Below is a small trained network, with its code and all its weights. Each question gives an input and a class and asks what happens when units are switched off, that is, made to give their printed mean instead of their output.

import numpy as np


def w(rows, s, z=0):
    codes = np.array(rows[::2]) - 128.0
    scale = np.full(codes.shape[1], s)
    scale[-1] = z or s
    return codes * scale


def f(y):
    return y / 2 * (1 + np.tanh(0.7978845608 * (y + 0.044715 * y**3)))


def log_softmax(a):
    a = a - a.max(-1, keepdims=True)
    return a - np.log(np.exp(a).sum(-1, keepdims=True))


def net(x, mask):
    res = np.array(x, float).reshape(1, 6) / 4 @ E
    y = f(res @ A[0][:, :-1].T + A[0][:, -1])
    res = res + np.where(mask, y, B[0][:, -1]) @ B[0][:, :-1]
    return log_softmax(res[-1] @ U[:, :-1].T + U[:, -1])


A, B = {}, {}
E = w([
[204,24,165,68,151,109],'x0',
[156,68,206,168,213,207],'x1',
[149,85,66,207,188,25],'x2',
[182,182,53,19,145,193],'x3',
[133,173,149,154,67,223],'x4',
[254,6,90,170,68,130],'x5',
],0.0091)
A[0] = w([
[124,107,126,128,174,38,101],'N0',
[176,149,114,149,162,67,144],'N1',
[96,64,121,212,144,81,253],'N2',
[139,141,228,133,210,156,117],'N3',
[75,150,103,224,163,35,218],'N4',
[145,95,140,100,193,109,128],'N5',
[80,162,141,222,185,109,174],'N6',
[99,44,140,125,63,160,216],'N7',
[148,155,62,88,103,231,253],'N8',
[134,78,109,119,164,55,97],'N9',
[159,156,123,36,127,91,209],'N10',
[70,92,175,107,130,113,84],'N11',
[161,91,120,58,147,88,136],'N12',
[124,149,74,94,191,131,163],'N13',
[58,153,83,81,46,148,126],'N14',
[157,194,84,94,72,125,164],'N15',
[155,169,83,129,110,140,175],'N16',
[146,95,127,44,114,78,207],'N17',
[176,111,138,40,146,73,138],'N18',
[175,100,143,30,119,74,137],'N19',
[179,163,133,39,120,102,62],'N20',
[121,116,227,131,214,225,163],'N21',
[129,211,9,81,143,164,219],'N22',
[122,93,125,159,120,59,234],'N23',
[173,101,111,182,41,141,166],'N24',
[104,176,73,65,156,142,201],'N25',
[99,181,123,16,118,120,158],'N26',
[144,126,167,139,58,124,242],'N27',
[81,64,155,234,48,65,251],'N28',
[107,143,98,104,203,93,125],'N29',
[139,100,234,103,162,204,132],'N30',
],0.012,0.0042)
B[0] = w([
[179,86,93,133,163,139,192],'N0',
[133,69,131,134,162,152,172],'N1',
[151,139,147,129,157,105,233],'N2',
[194,176,78,144,97,97,201],'N3',
[85,106,139,189,183,76,237],'N4',
[122,163,119,120,111,97,176],'N5',
[131,163,154,143,139,107,202],'N6',
[167,137,145,90,128,150,188],'N7',
[129,84,135,151,79,149,233],'N8',
[161,90,129,135,134,142,191],'N9',
[86,108,175,108,133,106,195],'N10',
[147,138,80,144,128,130,158],'N11',
[144,109,139,121,165,104,182],'N12',
[92,91,152,157,131,125,172],'N13',
[140,130,173,113,102,104,208],'N14',
[88,114,128,126,27,112,204],'N15',
[120,120,117,134,74,171,170],'N16',
[131,117,192,98,150,134,192],'N17',
[150,113,178,92,142,75,188],'N18',
[115,108,174,93,145,112,193],'N19',
[113,130,156,146,114,92,175],'N20',
[194,246,96,101,19,153,232],'N21',
[48,112,142,155,68,146,239],'N22',
[171,129,138,138,179,119,203],'N23',
[162,136,108,117,121,140,208],'N24',
[58,92,186,125,121,133,203],'N25',
[92,120,150,118,122,124,216],'N26',
[182,173,156,100,116,128,180],'N27',
[183,141,132,114,149,113,252],'N28',
[79,51,122,139,124,101,177],'N29',
[134,158,124,100,85,165,214],'N30',
],0.012,0.015)
U = w([
[166,106,125,165,131,48,160],'0',
[141,130,103,135,69,236,107],'1',
[100,117,69,66,138,100,3],'2',
[59,109,193,123,90,93,119],'3',
[170,149,186,36,101,128,160],'4',
[140,197,129,186,151,59,124],'5',
[120,62,162,165,246,123,128],'6',
],0.011,0.0061)

Each question gives the input, the list of numbers given to net, and the class t.
The units are the neurons (one row each of A and B). Each row of codes is followed by its name. A weight is (code - 128) times the scale printed after its matrix; where a second scale follows, it is the last column's (A, B and U).
mask holds one flag per neuron, in row order. A switched-off neuron (its flag False) gives its mean, the last column of its row in B, instead of its output. The means were averaged over made-up inputs and are rounded, as every weight is.
A unit's drop is (log p(t) with every unit on - log p(t) with that unit switched off) / (log p(t) with every unit on - log p(t) with every unit switched off).
The circuit of an input: a set's keep is (log p(t) with only the set's units on - log p(t) with every unit switched off) / (log p(t) with every unit on - log p(t) with every unit switched off). Starting from the 12 units with the biggest drops (on a tie, the unit counted first), units are removed one at a time, each time the one whose removal leaves the highest keep (on an exact tie, the one counted first), for as long as the keep stays at least 0.8.
circuit, biggest first: the units of the circuit, biggest drop first
unit that matters most: the unit with the biggest drop
k most important neurons: the k neurons with the biggest drops, biggest first
drop of u: that unit's drop, to one decimal
input [-4,7,-5,-7,7,4], class 4: circuit, biggest first : (N7)
input [0,-3,-5,-7,-7,8], class 4: 3 most important neurons : (N7 N27 N28)
input [-3,-8,-6,0,-4,6], class 3: 3 most important neurons : (N21 N15 N22)
input [-4,5,8,-1,1,-6], class 5: 3 most important neurons : (N6 N3 N21)
input [-7,1,7,-6,1,-5], class 6: 2 most important neurons : (N21 N4)
input [6,-7,2,-7,5,8], class 4: 2 most important neurons : (N7 N27)
input [8,8,6,2,-8,-7], class 0: 3 most important neurons : (N21 N3 N5)
input [-5,3,0,-6,-8,-3], class 6: 3 most important neurons : (N4 N21 N0)
input [-1,8,0,-4,6,2], class 4: 2 most important neurons : (N22 N8)
input [-7,6,-2,-1,1,-8], class 5: 2 most important neurons : (N6 N3)
input [1,4,3,1,-5,-8], class 5: 2 most important neurons : (N21 N3)
input [0,5,-4,-6,-1,5], class 4: drop of N14 : 0.0
input [2,4,-8,6,6,-6], class 1: drop of N21 : 0.1
input [-8,1,-7,-3,-1,7], class 1: drop of N10 : 0.4
input [-4,-5,4,-6,3,-7], class 5: unit that matters most : N6
